Here is a tiny trained network, its code and every weight. The questions are about switching its units off for an input and a target symbol, where a switched-off unit gives its printed mean instead of its output.

import numpy as np


def w(rows, s, z=0):
    codes = np.array(rows[::2]) - 128.0
    scale = np.full(codes.shape[1], s)
    scale[-1] = z or s
    return codes * scale


def norm(h):
    return h / np.sqrt((h * h).mean(-1, keepdims=True) + 1e-5)


def f(y):
    return y / 2 * (1 + np.tanh(0.7978845608 * (y + 0.044715 * y**3)))


def softmax(a):
    e = np.exp(a - a.max(-1, keepdims=True))
    return e / e.sum(-1, keepdims=True)


def log_softmax(a):
    a = a - a.max(-1, keepdims=True)
    return a - np.log(np.exp(a).sum(-1, keepdims=True))


def net(x, mask):
    ids = ['αβγδεηθλμξπτφψ'.index(c) for c in x.split()]
    T = len(ids)
    res = E[ids] + P[:T]
    q, k, v = (norm(res) @ M[0].T for M in (Q, K, V))
    z = softmax(np.where(np.tri(T) > 0, q @ k.T / 4**0.5, -1e9)) @ v
    res = res + np.where(mask[0], z, O[0][:, -1]) @ O[0][:, :-1]
    y = f(norm(res) @ A[0][:, :-1].T + A[0][:, -1])
    res = res + np.where(mask[1:13], y, B[0][:, -1]) @ B[0][:, :-1]
    return log_softmax(norm(res)[-1] @ U[:, :-1].T + U[:, -1])


Q, K, V, O, A, B = {}, {}, {}, {}, {}, {}
E = w([
[234,146,44,230],'α',
[198,133,114,196],'β',
[211,125,149,196],'γ',
[143,141,85,156],'δ',
[202,153,110,201],'ε',
[69,162,39,157],'η',
[131,143,83,147],'θ',
[125,148,94,152],'λ',
[215,100,194,163],'μ',
[102,39,253,79],'ξ',
[151,136,96,161],'π',
[143,142,98,171],'τ',
[142,184,43,235],'φ',
[180,136,103,189],'ψ',
],0.0015)
P = w([
[102,221,184,106],'0',
[62,80,64,205],'1',
[126,185,134,36],'2',
[52,74,93,186],'3',
[102,186,199,163],'4',
[43,80,2,71],'5',
[159,142,121,59],'6',
[103,76,171,222],'7',
[202,130,93,176],'8',
[173,15,32,42],'9',
],0.0046)
Q[0] = w([
[124,213,112,117],'head 1',
[114,153,222,221],'head 1',
[214,171,76,2],'head 1',
[130,209,171,146],'head 1',
],0.0088)
K[0] = w([
[67,123,59,117],'head 1',
[45,128,220,247],'head 1',
[141,43,56,22],'head 1',
[2,97,112,159],'head 1',
],0.0073)
V[0] = w([
[23,94,93,79],'head 1',
[247,114,213,145],'head 1',
[97,213,18,255],'head 1',
[51,64,217,170],'head 1',
],0.0052)
O[0] = w([
[176,85,155,189,144],'head 1',
[56,185,57,115,1],'head 1',
[187,115,164,2,170],'head 1',
[130,93,54,153,23],'head 1',
],0.0067,0.00062)
A[0] = w([
[81,159,99,106,83],'neuron 1',
[145,121,118,134,83],'neuron 2',
[190,184,183,147,169],'neuron 3',
[131,97,112,135,88],'neuron 4',
[127,254,176,66,235],'neuron 5',
[128,117,114,122,77],'neuron 6',
[129,96,174,137,97],'neuron 7',
[68,131,157,90,254],'neuron 8',
[121,47,115,144,51],'neuron 9',
[153,144,91,100,215],'neuron 10',
[146,137,176,70,111],'neuron 11',
[84,176,131,185,202],'neuron 12',
],0.0086,0.0027)
B[0] = w([
[132,219,208,90,135],'neuron 1',
[102,126,134,161,118],'neuron 2',
[214,142,51,100,227],'neuron 3',
[130,166,162,159,137],'neuron 4',
[254,150,124,227,254],'neuron 5',
[109,141,147,128,117],'neuron 6',
[129,133,137,96,146],'neuron 7',
[198,158,100,146,211],'neuron 8',
[129,193,189,138,179],'neuron 9',
[157,91,168,122,172],'neuron 10',
[145,89,22,134,190],'neuron 11',
[194,80,104,75,183],'neuron 12',
],0.0053,0.0035)
U = w([
[105,150,159,137,71],'α',
[107,185,138,95,57],'β',
[119,130,187,153,49],'γ',
[122,199,140,71,86],'δ',
[185,36,86,47,216],'ε',
[238,200,74,178,255],'η',
[105,152,166,139,58],'θ',
[113,137,183,144,38],'λ',
[170,46,207,122,103],'μ',
[108,197,119,86,73],'ξ',
[42,161,4,119,117],'π',
[109,129,187,157,20],'τ',
[71,57,85,254,204],'φ',
[84,193,84,80,124],'ψ',
],0.0091,0.0017)

Each question gives the input, a string of symbols that net reads in full, and the target symbol t.
The units are the heads (4 rows each of Q, K, V and O) and the neurons (one row each of A and B). Each row of codes is followed by its name. A weight is (code - 128) times the scale printed after its matrix; where a second scale follows, it is the last column's (O, A, B and U).
mask holds one flag per unit, heads first, then neurons. A switched-off unit (its flag False) gives its mean, the last column of its rows in O or B, instead of its output. The means were averaged over made-up inputs and are rounded, as every weight is.
A unit's drop is (log p(t) with every unit on - log p(t) with that unit switched off) / (log p(t) with every unit on - log p(t) with every unit switched off).
The circuit of an input: a set's keep is (log p(t) with only the set's units on - log p(t) with every unit switched off) / (log p(t) with every unit on - log p(t) with every unit switched off). Starting from the 12 units with the biggest drops (on a tie, the unit counted first), units are removed one at a time, each time the one whose removal leaves the highest keep (on an exact tie, the one counted first), for as long as the keep stays at least 0.8.
units of the circuit, in order: the units of the circuit, biggest drop first
unit that matters most: the unit with the biggest drop
k most important neurons: the k neurons with the biggest drops, biggest first
drop when u is switched off: that unit's drop, to one decimal
input ξ φ η δ, target φ: units of the circuit, in order	(neuron 5; neuron 3)
input φ ξ ε ε, target ε: 2 most important neurons	(neuron 5; neuron 11)
input ξ ε μ λ φ θ λ γ, target ε: units of the circuit, in order	(head 1; neuron 5)
input η ξ ε δ η β ξ ξ θ λ, target φ: units of the circuit, in order	(head 1; neuron 5; neuron 3)
input θ φ α φ λ π δ ξ ξ, target ε: units of the circuit, in order	(neuron 5; neuron 8)
input φ μ ξ γ μ φ π μ, target π: units of the circuit, in order	(head 1; neuron 5)
input ξ ψ μ δ μ μ, target π: units of the circuit, in order	(neuron 5; head 1)
input ξ φ ξ τ ξ τ, target φ: units of the circuit, in order	(head 1; neuron 3)
input α τ ξ ε η ξ ξ μ, target μ: 4 most important neurons	(neuron 5; neuron 3; neuron 9; neuron 1)
input φ γ ε ξ ξ ε φ φ, target φ: units of the circuit, in order	(head 1; neuron 3; neuron 5)
input δ ε π ξ η ε μ α τ φ, target π: 2 most important neurons	(neuron 5; neuron 3)
input μ ξ ξ, target ε: unit that matters most	neuron 12
input ξ φ ξ φ λ θ, target φ: units of the circuit, in order	(head 1; neuron 3)
input μ ε ψ θ, target π: 2 most important neurons	(neuron 5; neuron 12)
input ξ γ φ γ, target φ: 2 most important neurons	(neuron 5; neuron 3)
input φ β η λ ξ ξ, target μ: units of the circuit, in order	(head 1; neuron 3)
input μ η δ φ, target π: units of the circuit, in order	(head 1; neuron 5)
input μ ψ β ξ, target π: units of the circuit, in order	(head 1)
input λ α φ μ θ α, target ε: 2 most important neurons	(neuron 5; neuron 11)
input μ ξ ξ γ, target π: 2 most important neurons	(neuron 5; neuron 12)
input ξ γ ξ ψ, target φ: drop when neuron 3 is switched off	0.2
input φ μ ξ η φ η, target φ: drop when neuron 3 is switched off	0.1
input μ ξ φ γ φ η μ η β ξ, target π: drop when neuron 3 is switched off	0.0
input β ξ δ μ ξ ε ξ π ε μ, target φ: drop when neuron 3 is switched off	0.1
